Below are the code and all the weights of a small trained network. Each question names an input and a class and asks about switching units off, where a switched-off unit gives its printed mean instead of its output.

import numpy as np


def w(rows, s, z=0):
    codes = np.array(rows[::2]) - 128.0
    scale = np.full(codes.shape[1], s)
    scale[-1] = z or s
    return codes * scale


def f(y):
    return y / 2 * (1 + np.tanh(0.7978845608 * (y + 0.044715 * y**3)))


def log_softmax(a):
    a = a - a.max(-1, keepdims=True)
    return a - np.log(np.exp(a).sum(-1, keepdims=True))


def net(x, mask):
    res = np.array(x, float).reshape(1, 5) / 4 @ E
    y = f(res @ A[0][:, :-1].T + A[0][:, -1])
    res = res + np.where(mask, y, B[0][:, -1]) @ B[0][:, :-1]
    return log_softmax(res[-1] @ U[:, :-1].T + U[:, -1])


A, B = {}, {}
E = w([
[52,43,196,91,214,59],'x0',
[66,41,81,98,38,147],'x1',
[163,161,182,82,2,38],'x2',
[231,100,68,33,140,131],'x3',
[150,101,69,183,141,65],'x4',
],0.0071)
A[0] = w([
[158,129,122,98,157,147,110],'n0',
[99,119,150,63,96,197,121],'n1',
[120,107,131,105,103,154,154],'n2',
[96,58,64,143,84,112,113],'n3',
[53,158,185,223,101,126,107],'n4',
[115,107,167,130,164,47,149],'n5',
[127,83,150,122,156,104,111],'n6',
[188,189,152,183,196,60,92],'n7',
[195,81,119,67,154,134,89],'n8',
[188,113,111,62,142,132,96],'n9',
[164,209,89,188,90,141,118],'n10',
[167,135,174,130,89,50,101],'n11',
[107,138,157,99,138,133,253],'n12',
[143,137,139,134,88,57,149],'n13',
[155,69,21,223,146,6,101],'n14',
[95,98,140,125,99,150,96],'n15',
[165,198,179,90,178,162,96],'n16',
[126,142,98,143,168,188,108],'n17',
[140,132,73,162,79,153,103],'n18',
[133,84,71,189,190,141,118],'n19',
[102,95,130,115,170,63,102],'n20',
[109,114,138,119,206,185,127],'n21',
],0.012,0.006)
B[0] = w([
[101,147,134,144,152,117,156],'n0',
[147,121,130,205,77,104,194],'n1',
[124,118,122,185,119,118,168],'n2',
[132,60,80,146,98,45,204],'n3',
[152,210,73,117,246,64,254],'n4',
[154,86,178,112,150,192,232],'n5',
[144,95,127,72,148,143,170],'n6',
[112,24,63,156,86,36,238],'n7',
[126,186,105,135,233,111,208],'n8',
[109,200,127,115,216,92,202],'n9',
[150,60,213,70,180,184,241],'n10',
[60,178,73,74,51,197,223],'n11',
[152,137,192,180,118,148,239],'n12',
[75,182,84,123,63,187,217],'n13',
[168,187,217,254,129,133,247],'n14',
[165,113,99,128,143,108,148],'n15',
[138,75,104,203,77,78,207],'n16',
[108,147,131,72,82,145,184],'n17',
[121,65,151,69,181,121,195],'n18',
[79,186,86,58,23,166,223],'n19',
[157,69,131,38,157,149,194],'n20',
[105,160,120,121,68,156,232],'n21',
],0.016,0.0064)
U = w([
[53,185,116,137,6,176,89],'0',
[120,203,113,174,187,72,97],'1',
[117,20,95,233,38,41,102],'2',
[145,157,216,254,69,142,255],'3',
[144,49,219,99,120,184,69],'4',
],0.0078,0.0091)

Each question gives the input, the list of numbers given to net, and the class t.
The units are the neurons (one row each of A and B). Each row of codes is followed by its name. A weight is (code - 128) times the scale printed after its matrix; where a second scale follows, it is the last column's (A, B and U).
mask holds one flag per neuron, in row order. A switched-off neuron (its flag False) gives its mean, the last column of its row in B, instead of its output. The means were averaged over made-up inputs and are rounded, as every weight is.
A unit's drop is (log p(t) with every unit on - log p(t) with that unit switched off) / (log p(t) with every unit on - log p(t) with every unit switched off).
The circuit of an input: a set's keep is (log p(t) with only the set's units on - log p(t) with every unit switched off) / (log p(t) with every unit on - log p(t) with every unit switched off). Starting from the 12 units with the biggest drops (on a tie, the unit counted first), units are removed one at a time, each time the one whose removal leaves the highest keep (on an exact tie, the one counted first), for as long as the keep stays at least 0.8.
circuit, biggest first: the units of the circuit, biggest drop first
unit that matters most: the unit with the biggest drop
top k neurons: the k neurons with the biggest drops, biggest first
drop when u is switched off: that unit's drop, to one decimal
input [-3,-6,1,0,-6], class 2: unit that matters most => n16
input [-1,-4,4,1,3], class 0: top 3 neurons => [n11, n13, n3]
input [-2,3,3,-4,3], class 1: top 2 neurons => [n4, n7]
input [7,4,0,-7,-5], class 1: top 2 neurons => [n4, n10]
input [1,-8,6,-6,3], class 2: top 2 neurons => [n7, n19]
input [7,-7,1,-4,-2], class 2: top 3 neurons => [n7, n16, n10]
input [8,-3,5,5,6], class 4: top 2 neurons => [n20, n5]
input [-5,4,-4,0,3], class 4: circuit, biggest first => [n18, n10]
input [7,3,7,-5,2], class 0: top 3 neurons => [n11, n13, n10]
input [3,3,-6,8,-2], class 1: top 3 neurons => [n8, n9, n11]
input [-2,4,-1,-5,3], class 1: top 2 neurons => [n4, n7]
input [6,2,6,-3,7], class 3: top 3 neurons => [n14, n19, n5]
input [2,-1,-4,-5,-3], class 1: top 2 neurons => [n4, n11]
input [-1,3,-8,-5,2], class 0: circuit, biggest first => [n19]
input [-6,3,3,4,-5], class 4: drop when n20 is switched off => -0.2
input [3,4,3,-4,0], class 1: drop when n8 is switched off => -0.3
input [6,-6,6,-8,3], class 1: drop when n19 is switched off => 0.2
